Here is a tiny trained network, its code and every weight. The questions are about switching its units off for an input and a target symbol, where a switched-off unit gives its printed mean instead of its output.

import numpy as np


def w(rows, s, z=0):
    codes = np.array(rows[::2]) - 128.0
    scale = np.full(codes.shape[1], s)
    scale[-1] = z or s
    return codes * scale


def f(y):
    return np.maximum(y, 0)


def softmax(a):
    e = np.exp(a - a.max(-1, keepdims=True))
    return e / e.sum(-1, keepdims=True)


def log_softmax(a):
    a = a - a.max(-1, keepdims=True)
    return a - np.log(np.exp(a).sum(-1, keepdims=True))


def net(x, mask):
    ids = ['αβγδζηλστ'.index(c) for c in x.split()]
    T = len(ids)
    res = E[ids] + P[:T]
    r = res
    for j in range(3):
        rows = slice(3 * j, 3 * j + 3)
        q, k, v = (r @ M[0][rows].T for M in (Q, K, V))
        z = softmax(np.where(np.tri(T) > 0, q @ k.T / 3**0.5, -1e9)) @ v
        o = O[0][rows]
        res = res + np.where(mask[j], z, o[:, -1]) @ o[:, :-1]
    y = f(res @ A[0][:, :-1].T + A[0][:, -1])
    res = res + np.where(mask[3:19], y, B[0][:, -1]) @ B[0][:, :-1]
    return log_softmax(res[-1] @ U[:, :-1].T + U[:, -1])


Q, K, V, O, A, B = {}, {}, {}, {}, {}, {}
E = w([
[182,154,140,173,164,90,164,118,73,110,163],'α',
[127,106,110,116,197,122,68,59,112,94,113],'β',
[208,102,131,93,138,199,139,110,100,137,146],'γ',
[121,174,126,156,213,75,159,114,116,201,90],'δ',
[99,74,83,206,47,132,89,88,144,151,70],'ζ',
[82,83,174,45,142,97,151,114,133,163,67],'η',
[99,157,161,104,110,174,151,27,137,151,180],'λ',
[87,179,209,161,140,108,137,48,131,172,99],'σ',
[157,91,101,152,250,102,128,165,150,130,160],'τ',
],0.02)
P = w([
[103,195,123,159,147,192,182,73,190,10,104],'0',
[58,138,47,182,172,176,184,56,90,60,127],'1',
[77,115,69,183,158,163,166,75,93,88,136],'2',
[98,108,99,181,143,155,150,86,106,99,134],'3',
[116,104,120,175,130,144,136,92,110,113,132],'4',
[127,100,131,172,118,134,124,97,114,125,133],'5',
[137,104,139,164,111,129,111,101,114,136,128],'6',
[148,105,145,159,99,121,104,102,115,147,128],'7',
[155,107,150,150,96,116,91,106,110,156,125],'8',
[161,107,157,145,89,112,81,108,108,167,125],'9',
[168,111,159,136,85,111,72,111,106,181,119],'10',
[172,115,155,125,75,106,62,110,100,191,121],'11',
[178,119,163,120,68,102,50,113,94,203,113],'12',
[186,126,160,110,61,99,38,114,85,216,110],'13',
],0.011)
Q[0] = w([
[144,61,103,37,140,188,60,114,131,80,133],'H1',
[42,121,128,104,161,66,128,129,183,185,47],'H1',
[153,153,71,126,119,105,100,249,143,87,141],'H1',
[36,222,139,128,73,125,155,164,217,183,110],'H2',
[106,139,129,80,87,106,118,185,135,125,112],'H2',
[151,140,121,160,134,138,126,69,130,186,134],'H2',
[120,183,145,113,76,181,150,170,129,113,175],'H3',
[137,112,133,70,110,147,94,112,190,125,123],'H3',
[151,123,92,94,109,141,94,162,119,97,163],'H3',
],0.012)
K[0] = w([
[140,48,122,77,158,187,19,71,144,92,150],'H1',
[57,90,82,150,123,62,109,144,216,170,37],'H1',
[185,153,138,102,248,73,184,144,115,123,176],'H1',
[126,175,239,56,255,143,177,42,117,138,137],'H2',
[104,103,162,52,152,113,196,140,106,94,90],'H2',
[186,146,134,107,154,117,43,118,74,187,205],'H2',
[171,160,165,106,85,139,206,62,99,148,240],'H3',
[113,96,115,146,122,203,135,89,187,189,124],'H3',
[209,137,54,87,82,136,128,147,105,102,130],'H3',
],0.008)
V[0] = w([
[134,189,172,68,99,129,163,69,63,126,109],'H1',
[104,151,126,125,10,183,110,69,83,122,72],'H1',
[155,107,163,58,91,138,114,166,72,233,85],'H1',
[166,145,129,141,128,126,19,112,110,142,164],'H2',
[88,100,214,30,172,81,171,142,71,163,144],'H2',
[72,44,150,69,67,47,159,144,123,159,74],'H2',
[132,176,182,40,214,96,140,145,79,155,180],'H3',
[109,92,119,132,155,35,111,197,144,119,30],'H3',
[253,108,141,93,125,242,184,155,38,150,91],'H3',
],0.0073)
O[0] = w([
[158,104,98,105,198,130,94,48,59,80,195,182],'H1',
[89,181,14,90,144,143,125,222,103,114,148,253],'H1',
[118,131,121,164,193,127,183,119,166,75,136,89],'H1',
[61,87,104,138,141,94,133,87,138,108,123,94],'H2',
[230,132,170,180,131,134,156,39,159,141,135,123],'H2',
[158,127,162,209,110,121,100,183,116,160,17,49],'H2',
[73,106,181,99,83,171,73,254,111,68,99,149],'H3',
[115,151,122,56,137,208,189,134,109,131,197,133],'H3',
[117,133,235,152,126,105,195,157,161,171,37,74],'H3',
],0.0083,0.0033)
A[0] = w([
[88,161,160,125,43,175,142,90,141,76,128,115],'N1',
[170,100,230,174,104,124,145,91,152,133,111,20],'N2',
[123,109,77,148,100,87,119,229,189,139,150,1],'N3',
[166,139,97,178,190,183,181,127,152,27,203,139],'N4',
[57,127,133,72,162,85,194,86,164,78,137,92],'N5',
[158,103,79,212,167,172,122,179,127,11,163,68],'N6',
[154,72,170,190,147,111,178,112,181,135,119,119],'N7',
[102,149,95,211,111,110,146,145,79,65,74,134],'N8',
[105,113,71,90,158,125,106,88,135,87,139,82],'N9',
[163,173,146,225,180,104,176,122,147,122,98,80],'N10',
[99,184,108,163,171,121,139,183,208,56,165,150],'N11',
[117,134,103,143,62,51,48,97,148,93,150,115],'N12',
[185,136,71,211,174,82,155,169,95,108,172,116],'N13',
[185,183,131,235,136,100,133,106,102,153,182,105],'N14',
[179,132,228,168,85,107,126,170,205,154,68,28],'N15',
[69,176,110,87,185,137,232,143,165,45,192,81],'N16',
],0.011,0.0097)
B[0] = w([
[56,144,114,83,135,110,119,111,155,91,94,158],'N1',
[114,161,121,159,102,30,144,197,210,58,160,165],'N2',
[130,153,202,149,188,146,57,101,144,167,159,153],'N3',
[85,181,121,89,125,144,99,97,131,125,122,253],'N4',
[116,191,85,109,122,175,64,89,126,118,148,210],'N5',
[98,153,129,172,77,40,152,181,210,124,108,151],'N6',
[164,116,142,129,119,157,164,127,69,172,128,203],'N7',
[153,114,122,125,93,126,201,94,116,68,172,164],'N8',
[134,142,170,129,110,103,174,145,163,134,109,254],'N9',
[120,131,115,115,121,96,75,127,152,95,190,147],'N10',
[132,62,108,168,123,176,160,120,85,101,97,150],'N11',
[171,76,152,145,163,140,134,155,94,152,111,220],'N12',
[86,157,130,69,140,151,120,77,141,97,141,179],'N13',
[167,64,126,124,130,127,135,165,172,143,79,176],'N14',
[123,137,8,141,94,127,20,127,145,88,179,161],'N15',
[146,86,153,172,91,46,164,174,167,107,113,205],'N16',
],0.013,0.0061)
U = w([
[101,146,130,107,90,91,122,156,52,127,161,50],'α',
[193,131,254,148,141,68,226,134,149,201,85,180],'β',
[143,146,122,141,112,128,133,119,151,137,136,3],'γ',
[220,108,121,177,117,39,121,139,190,138,114,114],'δ',
[111,59,45,191,108,175,181,112,166,98,91,150],'ζ',
[131,143,80,49,68,173,144,224,132,169,98,143],'η',
[179,125,100,104,168,235,122,32,43,169,166,179],'λ',
[85,203,101,81,135,114,124,83,187,96,149,160],'σ',
[55,108,133,129,148,140,86,208,129,141,110,141],'τ',
],0.0096,0.0053)

Each question gives the input, a string of symbols that net reads in full, and the target symbol t.
The units are the heads (3 rows each of Q, K, V and O) and the neurons (one row each of A and B). Each row of codes is followed by its name. A weight is (code - 128) times the scale printed after its matrix; where a second scale follows, it is the last column's (O, A, B and U).
mask holds one flag per unit, heads first, then neurons. A switched-off unit (its flag False) gives its mean, the last column of its rows in O or B, instead of its output. The means were averaged over made-up inputs and are rounded, as every weight is.
A unit's drop is (log p(t) with every unit on - log p(t) with that unit switched off) / (log p(t) with every unit on - log p(t) with every unit switched off).
The circuit of an input: a set's keep is (log p(t) with only the set's units on - log p(t) with every unit switched off) / (log p(t) with every unit on - log p(t) with every unit switched off). Starting from the 12 units with the biggest drops (on a tie, the unit counted first), units are removed one at a time, each time the one whose removal leaves the highest keep (on an exact tie, the one counted first), for as long as the keep stays at least 0.8.
units of the circuit, in order: the units of the circuit, biggest drop first
most important unit: the unit with the biggest drop
k most important neurons: the k neurons with the biggest drops, biggest first
which heads matter: for each layer, one digit per head in row order, 1 if its drop is at least 0.15 and else 0, layers parted by /
input σ τ α β α δ, target σ: units of the circuit, in order : [N13]
input γ α λ τ η η α α η ζ α, target α: which heads matter : 011
input τ η η γ η η τ δ η α ζ γ λ, target ζ: 3 most important neurons : [N11, N4, N16]
input η σ τ τ η γ τ, target β: 3 most important neurons : [N7, N2, N5]
input τ τ γ β η λ τ η λ α, target σ: which heads matter : 000
input η γ δ η τ η η τ, target λ: which heads matter : 111
input δ γ ζ λ, target ζ: which heads matter : 101
input γ η η γ η τ τ γ γ, target δ: which heads matter : 001
input τ δ η λ α σ τ ζ β γ, target ζ: units of the circuit, in order : [H2, H1, H3, N8]
input ζ η ζ η τ τ η γ, target σ: units of the circuit, in order : [H1, N4]
input τ σ η σ, target λ: units of the circuit, in order : [H3, H1]
input η δ λ γ η η λ λ η ζ β, target ζ: units of the circuit, in order : [H2, H1, N11, N8]
input ζ τ γ η η β γ η σ ζ, target λ: which heads matter : 100
input η η γ γ σ α ζ σ, target ζ: which heads matter : 100
input τ β γ τ β γ η τ σ, target σ: units of the circuit, in order : [H1, N7]
input β γ α α ζ δ, target ζ: which heads matter : 100
input η γ η τ β η τ σ η σ, target λ: units of the circuit, in order : [H1, N16]
input ζ σ ζ η η δ η η ζ η λ δ, target η: units of the circuit, in order : [H1]
input τ σ σ η λ τ η γ β η λ η, target δ: units of the circuit, in order : [H2, N15]
input α δ γ η τ δ, target λ: which heads matter : 110
input η λ τ β τ η η σ, target σ: 2 most important neurons : [N5, N4]
input τ τ τ η, target σ: most important unit : N5
input η λ α, target σ: which heads matter : 010
